What each symbol does to the items:
dc ni cq
dc ba nm
dc na zn
dc fi sn
dc ne tm
dc ki bf
gl ni lm
gl ba ft
gl na zc
gl fi mf
gl ne gt
gl ki hg
zn ni nm
zn ba fc
zn na rc
zn fi jb
zn ne ht
zn ki sq
zl ni bf
zl ba sq
zl na bq
zl fi nm
zl ne dc
zl ki hp
bg ni nf
bg ba pz
bg na pf
bg fi zc
bg ne ft
bg ki bh
jm ni cn
jm ba lh
jm na th
jm fi pc
jm ne rc
jm ki rq
zj ni zc
zj ba lp
zj na hq
zj fi nc
zj ne rh
zj ki pz
tp ni bh
tp ba fj
tp na jn
tp fi pz
tp ne bg
tp ki jb
rp ni pc
rp ba bf
rp na zl
rp fi cq
rp ne zb
rp ki lh
qg ni pf
qg ba qd
qg na dm
qg fi hq
qg ne lp
qg ki jn
hs ni ms
hs ba qn
hs na bt
hs fi rj
hs ne qc
hs ki zt
pz ni bg
pz ba pf
pz na qg
pz fi zj
pz ne zc
pz ki tp
nc ni rh
nc ba rz
nc na mc
nc fi mn
nc ne cj
nc ki zj
lt ni sb
lt ba ms
lt na hs
lt fi hp
lt ne th
lt ki bz
fc ni zn
fc ba rc
fc na pc
fc fi mp
fc ne jb
fc ki bq
bm ni jd
bm ba jp
bm na cc
bm fi bt
bm ne qn
bm ki cp
cj ni ct
cj ba mn
cj na hl
cj fi dg
cj ne pp
cj ki rh
mr ni mp
mr ba zb
mr na cq
mr fi jn
mr ne fj
mr ki rc
nm ni dc
nm ba zn
nm na fc
nm fi ht
nm ne sn
nm ki zl
rr ni fs
rr ba bz
rr na br
rr fi sb
rr ne gd
rr ki cc
zt ni br
zt ba jd
zt na bm
zt fi hs
zt ne ms
zt ki dg
mp ni jb
mp ba mr
mp na zb
mp fi fj
mp ne tp
mp ki fc
qn ni hs
qn ba bt
qn na fs
qn fi tj
qn ne rj
qn ki jd
tj ni rj
tj ba rq
tj na gd
tj fi cn
tj ne bq
tj ki qn
hg ni dj
hg ba nf
hg na bg
hg fi gl
hg ne lm
hg ki dm
cn ni bq
cn ba jm
cn na lh
cn fi rc
cn ne fc
cn ki tj
hq ni lp
hq ba dj
hq na hg
hq fi mc
hq ne rz
hq ki qg
cq ni zb
cq ba dc
cq na nm
cq fi tm
cq ne zh
cq ki rp
rh ni nb
rh ba nc
rh na rz
rh fi cj
rh ne ct
rh ki zc
ct ni qm
ct ba cj
ct na mn
ct fi pp
ct ne gb
ct ki nb
lm ni mc
lm ba gl
lm na ft
lm fi gt
lm ne sd
lm ki dj
gt ni sd
gt ba mf
gt na nb
gt fi jt
gt ne sz
gt ki lm
rj ni qc
rj ba tj
rj na rq
rj fi bq
rj ne sq
rj ki hs
pp ni gb
pp ba dg
pp na fp
pp fi br
pp ne bz
pp ki ct
rq ni tj
rq ba gd
rq na sb
rq fi jm
rq ne cn
rq ki bt
mf ni gt
mf ba nb
mf na rh
mf fi qm
mf ne jt
mf ki gl
ms ni lt
ms ba hs
ms na qn
ms fi qc
ms ne hp
ms ki br
dj ni hq
dj ba hg
dj na nf
dj fi lm
dj ne mc
dj ki qd
qc ni hp
qc ba rj
qc na tj
qc fi sq
qc ne zl
qc ki ms
zh ni jn
zh ba tm
zh na sn
zh fi qd
zh ne qg
zh ki zb
jp ni bm
jp ba cc
jp na gb
jp fi fs
jp ne bt
jp ki sz
hl ni mn
hl ba sd
hl na gt
hl fi cp
hl ne fp
hl ki rz
pf ni pz
pf ba qg
pf na qd
pf fi lp
pf ne zj
pf ki fj
fs ni bt
fs ba rr
fs na bz
fs fi gd
fs ne rq
fs ki jp
th ni lh
th ba hp
th na qc
th fi bf
th ne rp
th ki sb
qm ni jt
qm ba ct
qm na cj
qm fi gb
qm ne cc
qm ki mf
sq ni zl
sq ba bq
sq na cn
sq fi zn
sq ne nm
sq ki qc
dg ni pp
dg ba fp
dg na cp
dg fi zt
dg ne br
dg ki cj
lh ni jm
lh ba th
lh na hp
lh fi rp
lh ne pc
lh ki gd
jd ni zt
jd ba bm
jd na jp
jd fi qn
jd ne hs
jd ki fp
sz ni cp
sz ba jt
sz na qm
sz fi jp
sz ne bm
sz ki sd
bt ni qn
bt ba fs
bt na rr
bt fi rq
bt ne tj
bt ki bm
bp ni dm
bp ba bh
bp na tp
bp fi nf
bp ne hg
bp ki sn
rc ni fc
rc ba pc
rc na rp
rc fi mr
rc ne mp
rc ki cn
pc ni rc
pc ba rp
pc na bf
pc fi zb
pc ne mr
pc ki jm
gb ni cc
gb ba pp
gb na dg
gb fi bz
gb ne rr
gb ki qm
mc ni rz
mc ba lm
mc na gl
mc fi sd
mc ne hl
mc ki hq
br ni bz
br ba zt
br na jd
br fi ms
br ne lt
br ki pp
mn ni cj
mn ba hl
mn na sd
mn fi fp
mn ne dg
mn ki nc
bf ni rp
bf ba zl
bf na sq
bf fi dc
bf ne cq
bf ki th
bh ni bp
bh ba tp
bh na fj
bh fi bg
bh ne nf
bh ki ht
ht ni sn
ht ba jb
ht na mp
ht fi bh
ht ne bp
ht ki nm
nf ni hg
nf ba bg
nf na pz
nf fi ft
nf ne gl
nf ki bp
jb ni ht
jb ba mp
jb na mr
jb fi tp
jb ne bh
jb ki zn
qd ni qg
qd ba dm
qd na bp
qd fi dj
qd ne hq
qd ki zh
sb ni gd
sb ba lt
sb na ms
sb fi th
sb ne lh
sb ki rr
rz ni nc
rz ba mc
rz na lm
rz fi hl
rz ne mn
rz ki lp
cc ni jp
cc ba gb
cc na pp
cc fi rr
cc ne fs
cc ki jt
ft ni gl
ft ba zc
ft na zj
ft fi nb
ft ne mf
ft ki nf
bq ni sq
bq ba cn
bq na jm
bq fi fc
bq ne zn
bq ki rj
fj ni tp
fj ba jn
fj na zh
fj fi pf
fj ne pz
fj ki mp
bz ni rr
bz ba br
bz na zt
bz fi lt
bz ne sb
bz ki gb
lp ni zj
lp ba hq
lp na dj
lp fi rz
lp ne nc
lp ki pf
gd ni rq
gd ba sb
gd na lt
gd fi lh
gd ne jm
gd ki fs
sn ni tm
sn ba ht
sn na jb
sn fi bp
sn ne dm
sn ki dc
cp ni fp
cp ba sz
cp na jt
cp fi bm
cp ne jd
cp ki hl
zc ni ft
zc ba zj
zc na lp
zc fi rh
zc ne nb
zc ki bg
fp ni dg
fp ba cp
fp na sz
fp fi jd
fp ne zt
fp ki mn
sd ni hl
sd ba gt
sd na mf
sd fi sz
sd ne cp
sd ki mc
dm ni qd
dm ba bp
dm na bh
dm fi hg
dm ne dj
dm ki tm
zb ni mr
zb ba cq
zb na dc
zb fi zh
zb ne jn
zb ki pc
hp ni th
hp ba qc
hp na rj
hp fi zl
hp ne bf
hp ki lt
jt ni sz
jt ba qm
jt na ct
jt fi cc
jt ne jp
jt ki gt
tm ni zh
tm ba sn
tm na ht
tm fi dm
tm ne qd
tm ki cq
jn ni fj
jn ba zh
jn na tm
jn fi qg
jn ne pf
jn ki mr
nb ni mf
nb ba rh
nb na nc
nb fi ct
nb ne qm
nb ki ft

The rows follow the links: the fewer symbols apart two items are, the more alike their rows tend to be.

Each row, then its item:
-49 192 -106 20 -57 -245 75 158 69 59 -22 290 117 218 53 -55 185 -122 -130 -156 -98 97 -8 -62 50 79 -41 -153 -68 213 18 -176 61 115 61 26 41 -76 74 87 124 38 45 -107 -47 -79 29 55 117 -61 -139 111 48 301 254 38 -148 -49 153 26 -64 | zt
7 175 -154 -82 -6 -210 66 116 45 97 -30 211 131 98 94 -99 129 -113 -165 -96 -80 168 -23 -195 75 116 -140 -219 -147 113 60 -183 78 -11 -41 11 -9 -98 60 105 150 23 20 -82 -36 -204 69 9 32 -20 -138 -12 -63 302 198 107 -212 -87 151 -42 17 | dg
93 -166 27 -104 84 219 -58 -151 -82 -11 10 -297 -83 -280 5 2 -180 112 65 185 88 2 -4 -94 -14 -13 -87 42 -24 -258 23 130 -21 -210 -144 -33 -81 26 -72 -51 -64 -42 -64 106 43 -63 13 -93 -169 87 96 -207 -145 -214 -252 49 52 -3 -118 -84 131 | pz
-114 98 53 161 -86 -138 25 112 70 -44 6 227 20 272 -53 56 147 -61 16 -157 -51 -100 14 216 -27 -54 183 72 103 238 -55 -50 -13 240 190 32 100 31 45 -16 -11 38 61 -77 -35 199 -51 107 180 -90 -32 246 202 84 193 -116 59 57 50 117 -155 | rj
-85 -51 150 168 -58 57 -30 4 17 -101 25 1 -86 120 -111 115 10 36 131 -51 17 -190 26 297 -74 -124 238 213 182 89 -94 94 -70 191 171 12 74 95 -11 -82 -113 8 24 1 -3 293 -89 73 107 -45 82 183 183 -160 -6 -162 194 114 -72 112 -128 | rp
43 135 -168 -119 19 -163 60 71 23 103 -31 137 124 19 110 -113 79 -92 -154 -46 -59 188 -23 -254 81 130 -193 -230 -168 47 77 -158 87 -82 -90 11 -36 -110 47 101 141 14 4 -58 -28 -251 80 -22 -23 9 -129 -80 -115 269 133 135 -220 -103 133 -70 60 | jt
80 67 -153 -161 50 -75 37 11 -17 101 -25 7 83 -103 115 -114 8 -50 -131 37 -23 189 -25 -297 72 127 -232 -221 -187 -66 89 -110 74 -163 -154 -12 -69 -96 21 86 117 -5 -20 -9 -8 -294 88 -63 -93 45 -91 -174 -182 181 22 160 -202 -110 84 -106 125 | sd
-3 178 -149 -66 -12 -222 66 116 47 94 -23 231 135 123 90 -86 136 -117 -153 -105 -83 160 -23 -185 76 114 -135 -212 -136 137 53 -186 72 13 -23 15 1 -97 61 108 146 29 24 -86 -39 -188 71 14 44 -29 -135 9 -38 307 204 99 -207 -82 146 -24 7 | pp
-78 176 -68 65 -70 -238 67 157 79 27 -17 302 102 261 23 -34 194 -118 -89 -179 -97 51 7 18 37 41 30 -98 -23 246 -4 -160 41 169 115 31 67 -46 73 65 90 44 55 -114 -39 1 5 79 153 -76 -114 165 108 258 265 -13 -93 -15 132 55 -108 | fs
66 -183 71 -51 61 237 -68 -165 -79 -41 21 -308 -110 -250 -30 36 -191 126 103 175 97 -57 1 -9 -35 -55 -12 107 31 -239 -2 169 -49 -152 -101 -26 -61 52 -72 -73 -96 -46 -55 113 45 17 -11 -71 -149 70 122 -154 -87 -273 -262 4 112 21 -142 -50 93 | dm
115 -85 -67 -164 86 120 -21 -109 -69 49 -6 -210 -11 -261 60 -63 -135 52 -27 153 50 113 -22 -234 30 57 -193 -88 -123 -231 68 33 21 -246 -192 -27 -99 -38 -33 15 16 -35 -62 68 29 -207 59 -110 -184 83 18 -249 -202 -57 -168 127 -76 -68 -41 -123 163 | zc
32 148 -167 -107 9 -175 63 90 29 103 -26 167 129 39 105 -114 94 -93 -160 -52 -72 186 -26 -246 76 126 -184 -236 -164 59 74 -167 79 -63 -79 12 -31 -110 47 109 148 14 10 -61 -29 -246 77 -17 -6 -3 -127 -69 -104 285 152 130 -220 -100 131 -62 48 | sz
84 52 -155 -169 62 -55 33 0 -18 97 -25 -8 83 -129 111 -100 -17 -40 -128 50 -20 192 -24 -304 76 116 -240 -211 -179 -86 82 -94 67 -187 -170 -15 -77 -92 13 81 108 -5 -34 -5 -5 -286 84 -70 -102 52 -80 -188 -187 165 -2 156 -197 -103 81 -114 129 | gt
64 -185 98 -25 53 245 -71 -156 -74 -54 26 -301 -118 -228 -44 49 -186 119 119 157 98 -79 7 38 -44 -64 19 135 53 -223 -14 179 -55 -125 -73 -28 -48 62 -81 -81 -115 -43 -49 111 40 58 -27 -63 -128 64 128 -125 -59 -289 -260 -26 134 42 -152 -32 79 | bh
-110 29 109 182 -83 -53 1 70 53 -74 17 139 -26 212 -88 86 89 -14 72 -117 -21 -156 23 274 -52 -87 224 150 147 188 -75 12 -47 231 196 19 94 68 14 -45 -55 31 53 -39 -19 257 -75 104 157 -83 29 235 210 -28 110 -143 138 89 -5 126 -162 | jm
109 -26 -108 -180 86 56 0 -70 -48 72 -14 -136 30 -219 89 -76 -88 20 -76 112 26 148 -20 -274 56 91 -225 -149 -150 -185 81 -11 47 -237 -192 -22 -96 -65 -19 44 57 -26 -50 40 16 -256 69 -101 -158 82 -18 -238 -213 34 -113 146 -141 -85 8 -124 153 | mc
-23 188 -134 -28 -36 -241 72 146 60 78 -19 269 137 169 78 -76 161 -124 -150 -134 -94 128 -16 -124 61 95 -91 -181 -101 178 42 -184 69 61 18 21 16 -90 74 102 138 38 37 -100 -42 -136 47 39 86 -43 -145 55 3 309 241 69 -185 -68 159 -1 -30 | jp
-54 -124 163 125 -22 154 -62 -69 -17 -108 23 -123 -119 3 -114 113 -69 83 155 38 55 -199 31 269 -87 -123 202 227 176 -29 -80 157 -80 95 103 1 47 108 -46 -105 -145 -8 7 50 18 263 -90 31 29 -13 125 96 132 -257 -114 -141 217 109 -120 78 -74 | dc
-90 161 -29 100 -81 -218 58 157 81 11 -11 295 79 277 -7 -5 187 -103 -61 -176 -90 -4 11 90 13 10 81 -45 26 256 -28 -132 19 201 145 32 75 -29 74 50 66 46 60 -108 -45 68 -15 98 170 -85 -87 195 142 213 259 -47 -53 8 117 78 -132 | hs
-98 -2 127 183 -77 -24 -12 53 45 -85 14 98 -50 195 -98 94 59 -1 100 -94 -12 -173 28 292 -60 -110 234 172 167 158 -88 45 -56 230 189 21 95 73 5 -63 -88 21 44 -29 -10 273 -84 92 143 -62 40 223 213 -78 71 -159 164 98 -31 119 -148 | bq
101 -147 6 -124 82 199 -52 -143 -80 4 8 -279 -69 -282 23 -10 -176 97 40 180 81 27 -10 -132 -4 4 -114 10 -47 -257 37 116 -10 -216 -162 -33 -83 9 -61 -35 -45 -48 -58 101 41 -106 23 -94 -181 90 82 -224 -159 -181 -242 72 20 -22 -96 -95 143 | nf
-77 -82 153 158 -50 88 -36 -25 11 -94 26 -39 -101 86 -107 110 -18 53 145 -24 39 -192 23 296 -74 -123 233 223 179 53 -88 114 -81 160 156 4 70 104 -24 -91 -117 2 22 24 11 289 -92 60 85 -38 94 158 172 -195 -46 -156 209 108 -96 104 -110 | rc
108 -15 -119 -182 82 30 5 -58 -51 75 -13 -118 42 -209 94 -85 -75 13 -85 106 13 163 -25 -287 58 93 -231 -158 -167 -170 78 -26 51 -233 -190 -20 -95 -66 -10 54 69 -22 -54 33 12 -264 80 -96 -151 72 -30 -232 -206 54 -93 150 -144 -86 22 -120 156 | rz
-119 71 78 165 -91 -110 15 98 65 -63 12 190 -1 254 -72 62 127 -46 45 -147 -44 -122 21 241 -41 -65 198 106 124 217 -70 -23 -31 247 193 26 101 39 35 -27 -28 37 60 -62 -25 227 -62 107 171 -81 -10 245 209 30 160 -127 94 72 25 120 -166 | hp
-69 188 -79 56 -69 -247 68 155 78 32 -18 310 106 252 28 -40 191 -119 -109 -176 -101 54 -3 -3 37 46 19 -114 -33 241 7 -172 40 155 101 27 56 -52 76 76 101 39 52 -111 -50 -20 10 77 147 -74 -119 151 91 273 263 -3 -103 -22 137 54 -94 | rr

Each walk starts at a row. The symbols on each line, taken left to right, move it on to the next item.
Each answer is a row, close to the row of the item it stands for.
---
-94 168 -39 89 -78 -227 65 161 81 14 -10 299 87 271 2 -13 192 -108 -76 -183 -96 12 6 69 21 19 62 -60 7 264 -21 -146 23 190 138 28 80 -31 71 52 72 44 60 -101 -44 44 -9 90 170 -84 -98 191 131 231 259 -37 -63 -2 125 76 -130
ne na fi ki na
-103 134 11 131 -88 -191 41 142 77 -9 0 273 57 288 -27 18 175 -93 -28 -179 -79 -42 11 151 -8 -14 129 7 59 267 -41 -100 13 229 171 32 86 -4 52 23 37 43 63 -96 -43 126 -30 106 184 -92 -71 229 174 159 234 -74 -2 36 93 99 -147
fi ni ki
-106 128 28 135 -92 -173 42 136 82 -17 -3 266 57 280 -39 28 168 -90 -18 -176 -76 -58 12 166 -4 -26 144 28 76 256 -43 -95 -1 241 175 25 94 6 52 13 24 42 62 -89 -36 141 -39 106 183 -89 -62 232 186 139 225 -94 14 35 85 105 -153
---
21 -181 127 23 33 241 -75 -148 -60 -76 24 -266 -124 -171 -78 77 -165 120 144 133 98 -130 9 125 -63 -98 82 184 103 -176 -38 184 -73 -62 -19 -26 -15 89 -72 -99 -144 -36 -39 100 42 136 -53 -31 -84 45 143 -57 3 -310 -238 -68 179 63 -151 1 30
ni ni
49 -185 117 -3 47 244 -74 -152 -65 -67 25 -284 -126 -206 -65 66 -178 122 134 156 100 -109 14 89 -59 -78 54 166 77 -203 -25 181 -56 -94 -45 -29 -38 79 -73 -93 -123 -43 -41 106 49 100 -36 -50 -106 55 136 -94 -32 -295 -257 -43 153 54 -153 -15 52
fi ba ni ne
114 -87 -48 -163 92 137 -24 -119 -73 44 -5 -222 -17 -264 55 -48 -142 64 -26 160 64 98 -20 -213 25 52 -183 -67 -107 -237 64 43 17 -237 -196 -25 -105 -19 -44 13 12 -33 -61 76 30 -197 58 -104 -181 87 26 -244 -204 -79 -197 117 -63 -63 -51 -113 163
---
84 -174 51 -79 79 234 -63 -161 -81 -24 17 -302 -96 -264 -16 23 -192 116 85 184 95 -26 -2 -51 -26 -34 -52 76 4 -259 13 153 -33 -179 -125 -32 -73 41 -71 -59 -85 -41 -57 114 53 -24 0 -86 -169 82 105 -180 -119 -249 -260 24 74 7 -132 -66 123
ba ba ni na
68 -186 90 -41 62 247 -74 -161 -79 -48 19 -301 -120 -242 -34 40 -194 114 112 174 96 -66 3 20 -47 -59 6 124 48 -237 -10 171 -52 -144 -83 -30 -53 66 -71 -76 -111 -40 -51 107 49 39 -21 -75 -138 74 122 -138 -77 -278 -267 -10 131 38 -144 -42 87
ni ne na fi
111 -73 -72 -170 86 101 -17 -103 -59 56 -9 -195 2 -250 74 -72 -123 41 -51 141 47 123 -23 -246 35 71 -194 -102 -126 -218 72 23 25 -245 -197 -24 -98 -41 -36 21 28 -30 -60 65 24 -223 64 -106 -176 84 14 -245 -217 -35 -160 128 -89 -68 -31 -123 169
---
-2 -174 156 70 9 211 -71 -115 -40 -101 25 -212 -131 -97 -91 103 -127 115 161 98 87 -169 20 194 -74 -118 146 216 150 -115 -58 180 -84 9 36 -15 10 105 -64 -106 -145 -23 -21 82 33 212 -69 -11 -38 14 142 14 52 -303 -194 -110 208 91 -148 40 -23
ki fi ba
-12 -159 160 88 0 198 -74 -108 -35 -96 26 -201 -130 -83 -103 105 -121 100 163 85 79 -176 20 219 -80 -124 162 223 150 -90 -65 179 -82 22 56 -10 17 104 -55 -108 -145 -20 -19 73 32 222 -75 1 -21 16 132 30 79 -302 -181 -117 214 93 -142 45 -27
ba na ba ki
-88 -41 147 168 -59 34 -29 16 26 -100 23 24 -81 143 -113 103 23 33 115 -62 16 -181 22 297 -74 -119 235 202 182 109 -88 82 -69 199 172 19 79 91 -12 -82 -103 13 37 0 0 290 -81 76 116 -56 64 195 194 -142 15 -165 192 98 -64 117 -126
---
15 164 -160 -86 -3 -202 69 107 35 97 -28 195 128 78 99 -104 119 -103 -162 -84 -78 172 -22 -218 86 117 -156 -225 -151 96 67 -180 72 -29 -51 14 -17 -103 57 111 143 24 12 -77 -31 -219 77 -5 24 -12 -142 -30 -75 298 185 112 -218 -93 148 -47 27
ba ba ba ni ne
-41 190 -123 -13 -35 -241 71 142 63 69 -24 276 126 185 71 -67 171 -130 -136 -149 -102 122 -15 -109 60 90 -74 -174 -98 185 38 -184 68 76 35 20 28 -86 71 93 137 36 44 -104 -41 -120 46 45 102 -57 -139 73 19 312 246 54 -176 -61 153 13 -47
ni ki fi
-44 192 -116 -2 -47 -239 78 149 62 65 -24 277 125 204 56 -63 182 -122 -137 -156 -100 104 -15 -81 58 82 -50 -164 -82 198 26 -181 64 100 48 23 38 -82 73 92 126 37 42 -105 -48 -105 41 47 108 -46 -136 88 38 302 251 42 -161 -53 153 18 -57
---
-59 -102 166 144 -41 123 -46 -44 -6 -104 22 -78 -100 44 -120 112 -51 71 150 5 48 -194 26 279 -82 -131 214 227 181 16 -83 137 -76 129 125 1 64 107 -39 -97 -134 -5 14 40 10 276 -87 50 60 -26 112 125 152 -232 -84 -151 213 110 -115 90 -94
ne ki na
-72 -92 160 147 -47 102 -46 -35 -9 -105 27 -59 -100 61 -116 114 -32 58 154 -11 38 -196 27 291 -80 -129 225 225 178 39 -84 127 -75 143 138 0 64 99 -28 -95 -124 -2 18 28 6 285 -90 57 64 -31 106 149 160 -214 -62 -158 215 104 -100 97 -109
na ne fi
29 -186 125 7 42 241 -72 -147 -61 -72 23 -277 -131 -188 -69 71 -174 123 142 148 99 -126 12 102 -63 -91 67 175 98 -194 -39 184 -69 -77 -28 -23 -29 87 -72 -97 -134 -30 -39 99 41 121 -44 -43 -93 48 142 -76 -21 -302 -250 -56 173 62 -158 -5 49
---
93 41 -149 -176 67 -39 29 -15 -28 97 -21 -31 73 -138 110 -107 -23 -27 -116 61 -11 190 -24 -297 66 113 -232 -202 -179 -105 89 -84 66 -193 -172 -14 -86 -91 7 70 104 -8 -35 -1 3 -289 82 -80 -119 55 -67 -197 -199 142 -18 160 -194 -103 62 -115 135
ba ki fi na
106 -3 -126 -183 75 21 10 -50 -42 87 -17 -102 44 -193 94 -93 -61 3 -98 94 12 170 -26 -282 63 105 -237 -174 -167 -163 83 -47 55 -224 -192 -22 -87 -71 -6 56 80 -27 -41 28 13 -274 81 -92 -147 68 -38 -224 -212 84 -68 156 -157 -99 25 -126 153
ne na ne ba
22 156 -160 -104 5 -185 63 95 30 102 -28 182 128 59 102 -108 110 -97 -163 -71 -73 187 -26 -233 80 126 -172 -232 -159 82 77 -173 81 -48 -65 13 -21 -110 57 110 145 21 11 -70 -26 -233 75 -13 12 -3 -139 -48 -87 288 171 128 -219 -94 143 -56 41
---
-100 142 -5 123 -83 -198 47 149 84 -3 -9 283 63 281 -23 10 177 -95 -44 -180 -79 -25 13 126 2 -6 114 -10 45 262 -30 -113 15 219 163 38 89 -15 55 28 51 42 66 -98 -45 108 -25 103 174 -85 -78 217 166 186 245 -70 -18 25 96 94 -141
na ki ni ni
-63 183 -84 41 -61 -245 67 157 78 47 -15 297 112 237 38 -43 186 -134 -114 -164 -94 71 0 -16 37 55 -4 -119 -46 234 14 -171 50 140 91 28 61 -59 75 78 104 37 52 -113 -43 -35 21 75 137 -64 -127 139 75 285 260 18 -122 -33 141 45 -85
ki ki ba
58 117 -168 -134 34 -140 48 53 18 103 -26 100 116 -18 115 -111 61 -78 -154 -19 -55 197 -24 -273 77 129 -211 -228 -172 -2 82 -148 87 -113 -119 5 -47 -107 37 100 134 2 -8 -42 -22 -281 88 -43 -43 21 -115 -117 -143 244 101 151 -217 -110 119 -84 86
---
53 -187 107 -11 44 248 -73 -155 -72 -57 22 -290 -127 -216 -57 61 -183 125 131 157 99 -101 4 61 -59 -81 38 153 68 -216 -20 180 -59 -113 -60 -27 -39 73 -76 -92 -121 -33 -45 106 48 77 -29 -57 -115 64 136 -110 -51 -302 -257 -33 144 51 -152 -25 65
ni ki ni ne fi
107 -141 -2 -130 91 191 -44 -140 -78 11 6 -274 -60 -285 28 -19 -171 93 33 176 72 49 -6 -146 8 15 -125 -5 -63 -261 42 100 -9 -224 -171 -29 -92 9 -53 -26 -33 -46 -63 98 37 -125 28 -107 -181 88 65 -228 -174 -162 -231 77 7 -30 -95 -96 148
fi na fi
101 16 -133 -175 75 -3 18 -39 -35 89 -22 -77 58 -167 101 -95 -54 -8 -105 85 -2 172 -22 -296 68 112 -234 -187 -177 -139 88 -59 62 -215 -186 -11 -91 -79 -4 65 88 -18 -42 27 8 -273 84 -86 -136 65 -53 -217 -202 99 -52 157 -172 -105 40 -123 149
